Each row of numbers stands for one element and depends on some of the facts below. Use the named rows to name the rest.

Named rows:
klaker: [ -9  25   4 -16  18   0 -10  10  11   8  -9   3   2  28   1   8   5 -10
  11  -3 -23   9  -4  16 -14  12  10  15  12  13]
brake: [ -8  21   6 -14  17  -5 -10   7   9   5  -5  10   5  24   1   4   5  -9
   9  -1 -20   7  -5  14 -10  11  11  14  15  15]
pletri: [ -9   9   8  -8  16  -9 -14  -1  13   0   3  11  13  13   7   7   7   9
  14   5 -24   9  -9   6   5  -1  -3   9  14  17]
mize: [ 16 -19  -9  23 -16  14  25  -6 -21  -9   0  -2 -12 -30  -8 -16  -7  -1
 -17   7  36 -18  10 -12  -3  -5  -6  -6 -20 -21]
tonul: [  4 -15  -2  17 -10   6  24   3 -17  -8  -4   0 -20 -28  -8 -24  -6 -13
 -18   2  17 -28   9  -5 -15   7   3  -4 -14 -22]
klalak: [ -9  17  -1 -18  18  -2 -21   0  17   7  10   4   5  17   8  13   1  -4
  11   6 -21   6 -10   7   2  -3   8  14  15  17]
dritrek: [  2  13  -2  -8  14   5 -15  -1  11   8   6   5   7  20   5  13  -1   1
   7  13 -16  12  -6  13  -5  -8   2  10  13  17]
graluplam: [ 17 -24 -10  27 -15  14  18  -8 -24 -10   3   3 -10 -35  -6 -17  -5  -1
 -19  11  33 -19   4 -12  -2  -2 -10  -9 -19 -15]
stimer: [ 17 -18  -2  18 -18   1  26  -3 -19 -12  -4  -1 -13 -34 -11 -14  -7  -4
 -15  -7  29 -21   7 -17   2  17   8 -15 -11 -13]
skames: [  3  15  -4 -10  11   6 -21  -2  12   7   2   1   9  22   2  12   5  -2
   9   3 -10  18 -12  10  -1  -4   2   4   9  19]
grepla: [  2 -20   2  14 -26   6  17  -8  -9 -13  -8  -9 -13 -28  -2 -22 -11  -1
 -16   3  23 -19  12 -12   0  -2  -5 -10 -11 -24]
gisuve: [ -4  17   3 -18   8  -9 -20   5   5   6   6   2   7  27   5  12   8   8
   3  -1 -11  16  -1  17  -3  14 -12  11   9  15]
klufor: [ -8  17   2 -14  10  -6 -11   4  15  10  -1  -8   5  19   3  20   4   2
  12  -6 -13  17  -3  13  -2   1   4   9   9  11]
vuplak: [-10  18  -2 -24  17  -9  -9   7  11  19  -5 -18   5  11   3  19   4   4
  19  -1 -17  24  -8  19  -1  -8   5   1  -3   7]
stupo: [  0 -22   2  23 -26   4  19 -10 -14 -16 -15  -5  -6 -24  -6 -25  -3   2
 -13  -5  26 -16   8 -19   2  -1  -7 -15 -15 -21]
brenun: [-10  15   9 -12   0  -5 -16  -6  18   3 -10  -7  11  24   7   9   3   3
  12  -3 -15  22  -2  15  -2  -1   2   5  15  10]
giflefak: [-10  14   6  -9   9  -7 -10   2  12   3  -7   3  16  23   6  10  10  11
  18  -8 -16  21  -7   2   9  -3  -1   6  10  13]
fistazem: [ -7  24   1 -16  11  -2 -13  10   8   9 -12   4   8  35   1   7  11  -4
  10  -7 -11  21  -3  12  -5  10   1   9   7  11]

Some facts about the elements:
gretru {zeflal=911, ganu=klaker}
zogra {zeflal=911}
teka {zeflal=331}
ralu {zeflal=911, ganu=kidrus}
rodek {zeflal=911}
vuplak {zeflal=331}
tulem {zeflal=911, ganu=drena,klotrim}
dukis {zeflal=331, ganu=driflo,drinar}
tibralan {zeflal=911, ganu=todir}
graklefe {zeflal=331}
zeri {zeflal=331, ganu=ridran,vuplak}
druski {zeflal=911, ganu=graluplam,dreskasos}
borok {zeflal=331}
lustim {zeflal=911, ganu=nufli,kipe}
pluklu {zeflal=331}
plodril {zeflal=911, ganu=nekla,fedagam}
veren {zeflal=331, ganu=gisuve,ridren}
zodi {zeflal=331, ganu=fleklota,dukis}
kleni {zeflal=911, ganu=kipe}
sube {zeflal=331, ganu=fenos,klotrim}
fibru {zeflal=911, ganu=graklefe}
naguk {zeflal=331, ganu=vapu}
bapi {zeflal=331, ganu=veren,dezo}
tuskur {zeflal=331, ganu=graklefe,doklur,nufli}
sunu {zeflal=331, ganu=klidom,zogra}
stoskave {zeflal=911, ganu=tikla,tulem,remok}
garok {zeflal=331, ganu=kadul}
vapu {zeflal=911, ganu=bregrul,stisum,broklo}
giflefak {zeflal=331}
dazanu {zeflal=331, ganu=plodril}
druskon {zeflal=331, ganu=trekek,stoskave,rosel}
gopler {zeflal=331, ganu=todir,stupo,klotrim}
stosko {zeflal=331}
graluplam {zeflal=911, ganu=mize,zibradrik}
saboki {zeflal=911}
lonik {zeflal=911, ganu=taklur}
klufor {zeflal=331}
stimer {zeflal=911, ganu=plegu}
trabrum {zeflal=911, ganu=doklur,stusek,borok}
grelos {zeflal=911}
gripem {zeflal=331, ganu=stupu}
fegun {zeflal=911, ganu=mosta,stusek,likeklur}
plegu {zeflal=331, ganu=rures}
plunes {zeflal=331, ganu=klimobrim,saboki}
mosta {zeflal=911}
kipe {zeflal=331, ganu=bregrul,kimak,borok,trekek}
remok {zeflal=331, ganu=saboki}
zatre {zeflal=331}
skisun {zeflal=331, ganu=grudru,vuplak}
trekek {zeflal=911, ganu=fedagam}
pegam {zeflal=911, ganu=brenun}
kadul {zeflal=331, ganu=plodril,broklo,skames}
dezo {zeflal=911}
klufel {zeflal=911}
bogrem {zeflal=911}
nekla {zeflal=331, ganu=borok}
rema {zeflal=331, ganu=grepla}
nufen {zeflal=331}
klidom {zeflal=331, ganu=klimobrim,droridrur}
zibradrik {zeflal=911, ganu=teka,kadul,vapu}
droridrur {zeflal=911}
natas {zeflal=331, ganu=klidom}
kidrus {zeflal=331, ganu=dritrek,mize}
zafer {zeflal=911}
stusek {zeflal=911}
denobren {zeflal=911, ganu=plofu,tikla}
pletri {zeflal=331, ganu=drena,lustim}
rogam {zeflal=911, ganu=teka,dreskasos}
stupu {zeflal=911, ganu=bregrul,fistazem,dreskasos}
grile {zeflal=331, ganu=zibradrik,klotrim}
broklo {zeflal=911, ganu=nekla}
driflo {zeflal=331, ganu=plegu}
bredrin {zeflal=331, ganu=pluklu}
gisuve {zeflal=331, ganu=stupu}
brenun {zeflal=331}
dreskasos {zeflal=911, ganu=klufel,skames}
plarotak {zeflal=911, ganu=plegu}
buklisti {zeflal=911, ganu=nufli,likeklur}
rosel {zeflal=331, ganu=volon,zogra,klotrim}
tonul {zeflal=911, ganu=gretru,zafer}
naskol {zeflal=331, ganu=zatre,nitin,denobren,klotrim}
flafo {zeflal=331, ganu=stimer,fenos}
gili {zeflal=331}
fleklota {zeflal=331}
bregrul {zeflal=331}
skames {zeflal=331, ganu=plodril}
droflil {zeflal=911, ganu=bregrul,stisum}
volon {zeflal=911, ganu=fistazem}
nitin {zeflal=911}
zekul {zeflal=331, ganu=tulem}
tikla {zeflal=331, ganu=vapu}
taklur {zeflal=331, ganu=dazanu}
stupo {zeflal=911}
grepla {zeflal=911, ganu=plofu}
fistazem {zeflal=331}
drinar {zeflal=331, ganu=kidrus,denobren}
klustege {zeflal=331}
brake {zeflal=331, ganu=buklisti,fenos,fistazem}
klorokom {zeflal=331}
ninibrok {zeflal=911, ganu=kleni,zibradrik}
kimak {zeflal=331, ganu=plodril,klorokom,borok}
rigresek {zeflal=331, ganu=stupu,lustim,sube}
plofu {zeflal=911}
tabo {zeflal=331, ganu=klufor}
todir {zeflal=331, ganu=plofu,pegam}
doklur {zeflal=331}
gastal {zeflal=911}
mize {zeflal=911, ganu=gili}
klimobrim {zeflal=331, ganu=garok,zogra}
sturagek {zeflal=331, ganu=plofu,botram}
rures {zeflal=331, ganu=teka}
klalak {zeflal=331, ganu=kimak}
skostul {zeflal=331, ganu=dazanu,plofu,grelos}
nufli {zeflal=331}
grudru {zeflal=911}
botram {zeflal=911, ganu=kidrus}
ridren {zeflal=331, ganu=bogrem}
fenos {zeflal=331}
likeklur {zeflal=911, ganu=kimak}
skiflel {zeflal=911}
flidrek {zeflal=911, ganu=rogam}
desu {zeflal=331, ganu=druskon}
drena {zeflal=331, ganu=giflefak,tuskur}
dritrek {zeflal=331, ganu=kleni,skames}
fedagam {zeflal=331, ganu=kliflum}
stisum {zeflal=331}
klotrim {zeflal=911, ganu=garok,drena}
klaker {zeflal=331, ganu=brake}
drestu {zeflal=331, ganu=kidrus,droflil,flidrek}
kliflum {zeflal=911}
ridran {zeflal=331}

Name these rows:
No name comes twice in this set of rows, the named rows included.
[  1 -27  -1  22 -23   6  19  -6 -20 -20 -11   2  -4 -23  -8 -27   0   3
 -10  -6  24 -15   5 -24   7  -2  -8 -16 -18 -23]  klotrim
[ -8   9   9 -13   7  -2 -22  -8  21   5   1  -2   7  20  10   5  -6   0
   5  12 -25   5  -3  14  -5  -3   4   5  21  17]  skostul
[  2 -26   0  21 -15   3  23  -3 -20 -14  -4   5  -4 -25  -5 -25  -1   6
 -12  -3  16 -20   5 -22  10  -4  -7 -15 -20 -21]  tulem
[ -6  22   2 -15  11  -3  -9   9  10   5 -15   2  10  25   1   9   9   0
  13 -11 -12  19  -7  10  -2  14  13   6  13  17]  fenos
[-10  20   2 -12  16  -2 -12   5  14   6 -11   2  13  23   5  13  10   6
  17  -8  -9  17  -7   1   5   1   4  15   8  13]  nufli
[  4 -14   0  11 -30  12  20  -7  -8 -10 -20 -16 -10 -21  -3 -23  -8   1
 -13  -2  27 -12  14 -15   3  -2  -6 -14 -14 -27]  plofu
[  0   9  -1  -6  13   3 -23  -4  10   6   6   4  10  17   3  10   3  -2
   9   6 -16  13 -13   8   2  -8   4   2  13  18]  kadul
[ -3  16   1 -15  13  -4 -19   4   4   7   6   9   8  26   4   6   7   2
   4   8 -14  11  -5  15  -6   7  -7  12   9  16]  gripem
[11 14  0 -9  8 -4 -9 -1  8  8  4  3 11 16 -1 19  2  2  9 -3 -8 17 -7 11
  2  9 11  0 16 20]  rures
[ 10  16  -4 -10   8   4 -12  -2   4   8  -2  -1  12  25  -2  16   5   5
  10  -3   1  25  -8  11   2   3   5   1   8  20]  teka
[ -9   4  15  -5   3  -6 -15  -9  13  -3  -3   5  14  19   8   1   1   5
  10   5 -27   8  -4  12  -3  -3  -1   3  20  16]  gopler

Now the same elements, written a new way:
Some rows with their names:
tonul: [ -1  26  -1 -23  -7   0   4  23 -14  15   9  12  -1   0  -3 -17  -3  -8
 -10  18  11   7  -1  18  -4   5]
vuplak: [  4   2  -9  -6 -13  -1  -9   9 -15  20 -13  18  11   7  -2  -9  11  -9
   3 -13   3   9   9  14  -5   9]
zekul: [  5  18  -8  -9 -14  -6 -10  12 -20   7 -10  18  13   9  -7  -3   9  -2
  -5   2   0   4   7  13 -16  10]
tuskur: [  3  17  -8 -10 -15  -5  -9  12 -19  11 -10  16  14   8  -8  -2   9  -1
  -4   0  -1   6   7  14 -16  10]
zatre: [  4   2  -9  -6 -12  -1  -9   9 -14  20 -14  19  11   7  -2  -9  11  -9
   3 -13   4   8   9  14  -5   9]
volon: [  1  26   1 -27  -7  -1   4  22 -17  16  11  12  -3  -1  -3 -13  -4  -6
  -8  18  13   8  -1  17  -5   5]
gripem: [  3  17  -6 -12 -17  -8  -6  12 -24  16  -6  14  16   5  -8   2   9   2
  -3   3   1  14   8  14 -20  11]
remok: [  3  17  -9  -9 -14  -5  -8  13 -20  12  -9  16  15   8  -8  -3  10  -1
  -5   1  -1   8   8  14 -17  10]
plofu: [  1  12  -6 -16   1   7   4  21 -10  18   1  14  -1   1   7 -30   5 -20
  -7   9  13   7   7  20   5   6]
ridran: [  4   2  -9  -6 -13  -1  -9   9 -14  20 -14  18  12   7  -2  -9  10  -9
   3 -13   3   9   9  14  -5   9]
dreskasos: [ -5  28   2 -26  -7   0   6  22 -12  21  11  10   1  -3  -5 -12  -6  -7
 -10  19  10  11  -1  19  -5   8]
botram: [ -1  26  -5 -21  -2   0  11  25 -21  16   9   8   6  -2   2 -22   7  -9
 -13  26  10  17   9  22 -12   8]
zodi: [  2  17  -9  -8 -15  -5  -8  13 -20  13  -9  15  16   7  -8  -4  10  -2
  -4   1  -1   9   8  15 -17  10]
tikla: [  2  18  -7 -12 -14  -7  -5  13 -25  15  -8  14  18   5  -6   0  12   0
  -5   6   0  16  12  14 -22  12]
fedagam: [ -1  19  -9  -7 -14  -4  -9  13 -14  13 -11  15  16   7 -10  -3   8  -3
  -6   1  -3   7   6  15 -14  12]
kipe: [ -5  21  -4 -12 -16  -6  -7  12 -14  20  -8  13  17   3 -12   5   4  -1
  -6   3  -4  11   6  14 -16  14]
kleni: [ -4  28   2 -26  -7   0   5  22 -13  18  10  10   0  -2  -5 -13  -5  -7
 -11  20  11   9  -1  18  -5   7]
tibralan: [  0  27  -3 -22  -5   1   4  24 -14  12   8  12  -1   1  -2 -19  -1  -9
 -12  20  11   5   1  18  -4   6]

Rows to name:
No name comes twice in this set of rows, the named rows included.
[  2  17 -10  -8 -13  -6  -4  14 -25  15  -9  13  19   5  -6  -5  15  -1
  -5   6  -1  16  13  16 -22  12]  drestu
[  1  28 -11 -14 -16  -1   2  29 -14  19  15   6   1   3 -14 -29  -6  -2
  -4   7   8   4 -15  26  -3  -3]  stimer
[  2  17 -13  -5 -11  -5  -3  15 -27  12 -10  13  21   6  -4 -10  19  -3
  -7   8  -2  17  16  18 -24  13]  drinar
[  3  18 -15  -3  -8  -3  -6  15 -21   5 -14  16  18  10  -3 -12  19  -6
 -10   7  -3   8  15  16 -20  13]  todir
[ -1  28   3 -29  -8  -2   6  22 -17  19  12  10  -1  -3  -4 -11  -5  -4
  -9  21  13  12   0  17  -8   6]  zibradrik
[ -4  27   4 -30  -8  -3   8  21 -17  24  13   9   1  -6  -3  -8  -5  -4
  -9  22  13  17   2  17  -9   8]  vapu
[  8  19  -7 -12 -14  -6 -11  11 -22   4 -10  20  10  10  -6   0   9   0
  -5   3   2   2   7  10 -17   9]  grile
[  2  17 -11  -7 -13  -5  -7  14 -20  11 -10  15  17   8  -7  -6  12  -3
  -6   3  -2   9  10  15 -18  11]  rema
[ -1  26   1 -27 -10  -2   7  23 -18  21  13   8   1  -4  -5 -13  -4  -4
  -7  18  12  14  -2  19  -7   5]  rogam
[ -1  20 -10  -6 -13  -4  -8  14 -15  12 -12  15  17   8  -9  -5  10  -4
  -7   3  -4   7   8  15 -16  13]  taklur
[  4  17 -10  -7 -17  -6  -9  13 -20  12  -8  16  14   9  -9  -5   9   0
  -3  -1  -1   6   4  15 -16   8]  flafo
[  3  12  -1 -21  -4   5   1  18  -8  19   4  16  -7   1   3 -22  -3 -16
  -3   4  16   4   0  16   8   3]  zogra
[ -2  26   3 -28  -8  -2   8  22 -17  22  12   9   1  -4  -3 -11  -4  -6
  -8  20  13  15   1  18  -7   7]  droflil
[  0  27  -7 -18   0   2   7  25 -17   9   6  12   3   2   3 -26   7 -12
 -15  25   9  10   9  21  -9   8]  denobren
[  3  17 -12  -5 -16  -6  -7  15 -22  14  -8  13  18   8 -10  -8  11   0
  -4   0  -2  10   6  17 -18   9]  dukis

The same elements again, as new rows of numbers:
Named rows:
klotrim: [-10 -16   6  -6   8  23   6 -22 -16  -8  32  16  14 -21  -2   2  -8 -17
  15   4 -16   4 -24 -18   9   2  -7   7]
grile: [  3  -8  14  -2  -3  22   6 -23 -29  -8   0 -17   6 -14   6  -5  -1  -2
   5   5 -15   9 -37  -6   0  -9  11  -8]
stoskave: [ -9 -16   6  -6   7  23   5 -22 -16  -8  32  16  14 -22  -2   2  -8 -17
  15   5 -15   4 -24 -18  10   2  -8   6]
ninibrok: [-10 -17   6  -7   6  22   7 -23 -18  -7  34  19  15 -23  -1  -1  -9 -17
  11   4 -14   6 -24 -17   9   0  -6   9]
vuplak: [ -1  -6  14 -10  -1  31  10 -25 -29   6  -9 -13   9   3   0  -6  -1  -8
  18  10  -3   5 -39   1   8   5   6  -7]
rema: [  0 -12  12   2  -5  23  13 -24 -32 -11   2 -17  10  -9   7  -4   0  -2
   4   3 -15   9 -39  -7  -2  -9   9  -9]
gili: [  5  -4  17  -3  -1  20   9 -25 -21 -10  -2 -20   7 -12   2  -1   0  -5
  12   3 -16  11 -38  -4   1  -3   5  -9]
gisuve: [ -1  -9  16  -4   1  22   8 -26 -26  -4  -6 -20   5 -11   3   0  -1  -3
   2   4 -17   9 -34  -7   7  -6  10  -5]
mosta: [ -9 -12   4  -8  11  25   2 -19 -18 -11  28  12  12 -19  -5   2  -8 -17
  21   3 -17   6 -18 -18  12   3 -10  12]
botram: [-10 -16   6  -6   5  21  10 -23 -16  -8  33  17  16 -20  -1   2  -8 -18
  15   3 -16   7 -25 -17   8   2  -9   7]
giflefak: [  4  -5  13  -2   2  23   5 -21 -26 -10  -2 -23   5 -10   2  -1   0  -3
  14   4 -18   7 -35  -7   2  -5   6  -8]
sube: [  4  -7  14  -2  -1  22   5 -23 -27  -8  -2 -19   6 -12   4  -3  -1  -2
   9   4 -16   8 -36  -6   0  -6   9  -7]
graluplam: [ -9 -15   7  -8   7  21   8 -24 -14  -7  32  17  15 -22  -2   1  -8 -18
  15   4 -15   7 -25 -16   9   3  -8   8]
zafer: [ -7 -21   1   4   7  24  -3 -31  -5  -5  21  17  18 -18  -5   4 -17 -17
  21   0 -21   2 -26 -14   4  15   0  19]
drinar: [  5  -7  14  -2  -3  21   9 -22 -27  -5   0 -16   6 -12   6  -1   0  -2
   9   3 -17   9 -37  -5   1  -5   8  -9]
sturagek: [  2 -10  13   0  -4  22  11 -24 -30  -9   2 -16   8 -12   7  -5  -1  -3
   5   4 -15  10 -38  -6  -1  -9  10  -8]
fenos: [  5  -6  14  -1   0  22   5 -23 -24  -7  -3 -20   5 -11   2   0  -1  -3
  13   3 -18   8 -36  -6   1  -2   8  -7]
dreskasos: [ -9 -15   7  -7   7  21   7 -24 -15  -7  31  17  14 -22  -2   1  -8 -18
  14   4 -15   7 -24 -17  10   2  -8   8]

Which element is each row?
No name comes twice in this set of rows, the named rows included.
[ -9 -15   6  -6   8  22   8 -22 -14  -9  31  14  15 -18  -3   4  -7 -18
  19   4 -17   4 -25 -18   9   4 -11   5]  nitin
[-11 -16   1  -7  12  26   2 -15 -26  -7  35  15  10 -20  -1  -1  -8 -14
  14   5 -15   3 -17 -20   8  -3  -3  15]  fibru
[ -6 -13  18  -5   2  22  10 -27 -28   1  -7 -20   4 -11   3   1  -2  -3
  -8   4 -18   8 -33  -9  11  -8  14  -3]  bapi
[ -8 -13   6  -7   7  23   5 -23 -14 -11  29  13  15 -20  -5   3  -7 -19
  19   4 -17   6 -22 -18  12   4 -12   7]  kliflum
[  3  -7  13  -2  -2  24   5 -23 -31  -9  -1 -18   7 -14   5  -6  -2  -2
   6   4 -14  10 -33  -6   2  -8  10  -5]  klalak
[  4  -8  13   0   0  23   3 -24 -26  -7  -3 -19   6 -13   4  -3  -3  -2
   9   3 -17   8 -36  -6   0  -4  11  -4]  brake
[  3 -10  12   1  -7  24   9 -24 -32 -11  -1 -17  11 -11   6  -5   0  -2
   5   3 -15  10 -36  -7   2  -8   8  -8]  skostul
[ 12  -4  14  -3  -5  21   9 -14 -30   5   0 -13   3  -9   8   6   1   2
  15   0 -21   6 -35  -5   4   1   6 -12]  fleklota
[ -9 -16   4  -4   3  24  10 -23 -18 -12  29  14  20 -16  -3   4  -6 -18
  19   2 -18   7 -23 -18  13   4 -13   6]  grelos
[  4  -6  14  -1   0  22   8 -23 -25 -11  -2 -21   7 -10   2   0   1  -4
  13   4 -17   8 -37  -7   1  -4   6 -10]  zatre
[ -8 -24   1   3   5  24  -2 -30 -10  -3  25  21  17 -21  -1   0 -17 -16
  13   1 -18   2 -25 -15   3   9   4  20]  tonul

